Below is a small trained network, with its code and all its weights. Each question gives an input and a target symbol and asks what happens when units are switched off, that is, made to give their printed mean instead of their output.

import numpy as np


def w(rows, s, z=0):
    codes = np.array(rows[::2]) - 128.0
    scale = np.full(codes.shape[1], s)
    scale[-1] = z or s
    return codes * scale


def softmax(a):
    e = np.exp(a - a.max(-1, keepdims=True))
    return e / e.sum(-1, keepdims=True)


def log_softmax(a):
    a = a - a.max(-1, keepdims=True)
    return a - np.log(np.exp(a).sum(-1, keepdims=True))


def net(x, mask):
    ids = ['βγεζηθλμξπστφψω'.index(c) for c in x.split()]
    T = len(ids)
    res = E[ids] + P[:T]
    u = 0
    for l in range(3):
        r = res
        for j in range(2):
            rows = slice(4 * j, 4 * j + 4)
            q, k, v = (r @ M[l][rows].T for M in (Q, K, V))
            z = softmax(np.where(np.tri(T) > 0, q @ k.T / 4**0.5, -1e9)) @ v
            o = O[l][rows]
            res = res + np.where(mask[u + j], z, o[:, -1]) @ o[:, :-1]
        u += 2
    return log_softmax(res[-1] @ U[:, :-1].T + U[:, -1])


Q, K, V, O = {}, {}, {}, {}
E = w([
[147,159,157],'β',
[110,5,38],'γ',
[194,190,75],'ε',
[231,109,174],'ζ',
[120,137,97],'η',
[143,156,143],'θ',
[142,132,79],'λ',
[126,164,225],'μ',
[145,158,150],'ξ',
[170,169,214],'π',
[163,76,213],'σ',
[124,139,130],'τ',
[76,99,208],'φ',
[107,135,97],'ψ',
[99,224,100],'ω',
],0.022)
P = w([
[124,28,38],'0',
[120,10,41],'1',
[128,6,30],'2',
[141,3,36],'3',
[148,10,49],'4',
[143,10,47],'5',
],0.0043)
Q[0] = w([
[187,104,49],'L0H1',
[87,206,148],'L0H1',
[65,45,9],'L0H1',
[170,197,78],'L0H1',
[141,10,73],'L0H2',
[64,218,153],'L0H2',
[152,145,203],'L0H2',
[162,241,68],'L0H2',
],0.013)
K[0] = w([
[197,190,86],'L0H1',
[49,91,71],'L0H1',
[110,226,112],'L0H1',
[147,133,48],'L0H1',
[107,180,2],'L0H2',
[54,94,216],'L0H2',
[222,170,185],'L0H2',
[164,9,162],'L0H2',
],0.014)
V[0] = w([
[128,128,128],'L0H1',
[170,254,143],'L0H1',
[107,137,127],'L0H1',
[171,104,135],'L0H1',
[105,132,66],'L0H2',
[49,90,164],'L0H2',
[165,78,215],'L0H2',
[108,93,172],'L0H2',
],0.0051)
O[0] = w([
[128,128,128,128],'L0H1',
[255,252,188,2],'L0H1',
[131,139,150,74],'L0H1',
[119,97,66,242],'L0H1',
[156,66,120,151],'L0H2',
[230,174,122,33],'L0H2',
[115,245,88,167],'L0H2',
[153,170,122,106],'L0H2',
],0.0038,0.00099)
Q[1] = w([
[178,141,186],'L1H1',
[114,121,138],'L1H1',
[85,190,125],'L1H1',
[98,56,123],'L1H1',
[90,245,150],'L1H2',
[156,10,16],'L1H2',
[19,127,44],'L1H2',
[87,126,62],'L1H2',
],0.014)
K[1] = w([
[174,146,117],'L1H1',
[135,131,141],'L1H1',
[105,249,155],'L1H1',
[111,96,153],'L1H1',
[154,108,209],'L1H2',
[174,197,38],'L1H2',
[166,235,202],'L1H2',
[131,193,141],'L1H2',
],0.016)
V[1] = w([
[169,101,229],'L1H1',
[95,236,2],'L1H1',
[32,235,119],'L1H1',
[53,136,149],'L1H1',
[158,99,111],'L1H2',
[54,119,156],'L1H2',
[89,215,104],'L1H2',
[90,106,113],'L1H2',
],0.0095)
O[1] = w([
[47,161,111,101],'L1H1',
[190,31,144,89],'L1H1',
[128,2,191,3],'L1H1',
[98,117,201,90],'L1H1',
[120,159,109,159],'L1H2',
[82,116,152,106],'L1H2',
[197,29,177,80],'L1H2',
[94,170,148,142],'L1H2',
],0.0085,0.0069)
Q[2] = w([
[149,134,254],'L2H1',
[83,145,131],'L2H1',
[150,98,28],'L2H1',
[81,95,132],'L2H1',
[78,106,178],'L2H2',
[69,148,114],'L2H2',
[204,212,113],'L2H2',
[13,156,93],'L2H2',
],0.02)
K[2] = w([
[126,125,195],'L2H1',
[85,159,132],'L2H1',
[185,137,6],'L2H1',
[169,169,138],'L2H1',
[91,98,165],'L2H2',
[63,176,139],'L2H2',
[209,231,116],'L2H2',
[56,163,118],'L2H2',
],0.019)
V[2] = w([
[49,103,141],'L2H1',
[135,138,132],'L2H1',
[123,71,81],'L2H1',
[76,69,25],'L2H1',
[118,139,178],'L2H2',
[126,17,2],'L2H2',
[166,205,90],'L2H2',
[245,152,165],'L2H2',
],0.0089)
O[2] = w([
[97,108,87,95],'L2H1',
[125,147,119,130],'L2H1',
[116,35,198,143],'L2H1',
[86,60,221,205],'L2H1',
[79,209,158,92],'L2H2',
[163,61,110,124],'L2H2',
[195,184,17,254],'L2H2',
[254,131,135,142],'L2H2',
],0.0066,0.0099)
U = w([
[127,59,119,197],'β',
[126,19,16,96],'γ',
[180,120,48,7],'ε',
[229,214,254,2],'ζ',
[122,57,64,121],'η',
[153,94,147,197],'θ',
[229,96,121,53],'λ',
[67,75,142,195],'μ',
[181,86,225,231],'ξ',
[91,105,60,81],'π',
[153,158,249,139],'σ',
[160,105,152,179],'τ',
[119,76,122,203],'φ',
[152,89,128,195],'ψ',
[102,27,130,195],'ω',
],0.0074,0.0083)

Each question gives the input, a string of symbols that net reads in full, and the target symbol t.
The units are the heads (4 rows each of Q, K, V and O). Each row of codes is followed by its name. A weight is (code - 128) times the scale printed after its matrix; where a second scale follows, it is the last column's (O and U).
mask holds one flag per head, layer by layer. A switched-off head (its flag False) gives its mean, the last column of its rows in O, instead of its output. The means were averaged over made-up inputs and are rounded, as every weight is.
A unit's drop is (log p(t) with every unit on - log p(t) with that unit switched off) / (log p(t) with every unit on - log p(t) with every unit switched off).
The circuit of an input: a set's keep is (log p(t) with only the set's units on - log p(t) with every unit switched off) / (log p(t) with every unit on - log p(t) with every unit switched off). Starting from all 6 units, units are removed one at a time, each time the one whose removal leaves the highest keep (on an exact tie, the one counted first), for as long as the keep stays at least 0.8.
units of the circuit, in order: the units of the circuit, biggest drop first
unit that matters most: the unit with the biggest drop
which heads matter: for each layer, one digit per head in row order, 1 if its drop is at least 0.15 and else 0, layers parted by /
input ε η μ ζ η, target ε: which heads matter => 11 / 10 / 01
input ζ θ θ, target ε: which heads matter => 00 / 10 / 11
input λ μ λ π, target ζ: which heads matter => 01 / 00 / 01
input π σ π τ, target π: which heads matter => 00 / 10 / 11
input ω θ π, target ξ: units of the circuit, in order => L1H1; L2H2
input β π ζ ψ τ μ, target ε: units of the circuit, in order => L1H1; L2H2; L2H1
input β ζ τ ξ λ ξ, target ε: which heads matter => 10 / 11 / 01
input ξ ε λ β ξ, target λ: unit that matters most => L2H2
input ζ ω π, target ξ: units of the circuit, in order => L0H2; L1H1; L2H2
input λ ψ β η φ, target μ: units of the circuit, in order => L2H2; L1H1; L0H1
input τ σ π ψ, target π: which heads matter => 00 / 10 / 01
input ω μ ψ, target ξ: units of the circuit, in order => L1H1; L2H2; L1H2
input θ ω ζ ε ε, target λ: which heads matter => 00 / 10 / 01
input σ β λ μ π, target π: which heads matter => 00 / 11 / 11
input ζ ξ λ ε π ξ, target λ: which heads matter => 11 / 11 / 01
input π μ ψ ε σ, target π: unit that matters most => L1H1
input μ μ ε θ θ, target λ: units of the circuit, in order => L2H2; L0H1; L1H2
input π σ λ, target π: which heads matter => 00 / 10 / 01
input ξ μ ζ, target ε: units of the circuit, in order => L1H1; L2H2
input ω τ σ φ μ, target μ: units of the circuit, in order => L1H1; L2H2; L0H1
input ψ ζ γ ω, target ω: units of the circuit, in order => L1H1; L0H1; L2H2
input π ζ τ, target ε: unit that matters most => L2H2
input ε σ β, target π: which heads matter => 01 / 01 / 01
input β ψ θ μ π ω, target ξ: which heads matter => 01 / 10 / 01
input γ γ ε θ λ, target λ: units of the circuit, in order => L1H1; L2H2; L1H2
input η θ ε β, target λ: units of the circuit, in order => L2H2; L1H1; L0H1
input σ π τ β γ ω, target ω: unit that matters most => L0H1
input π ζ λ π ψ β, target ε: which heads matter => 00 / 11 / 01
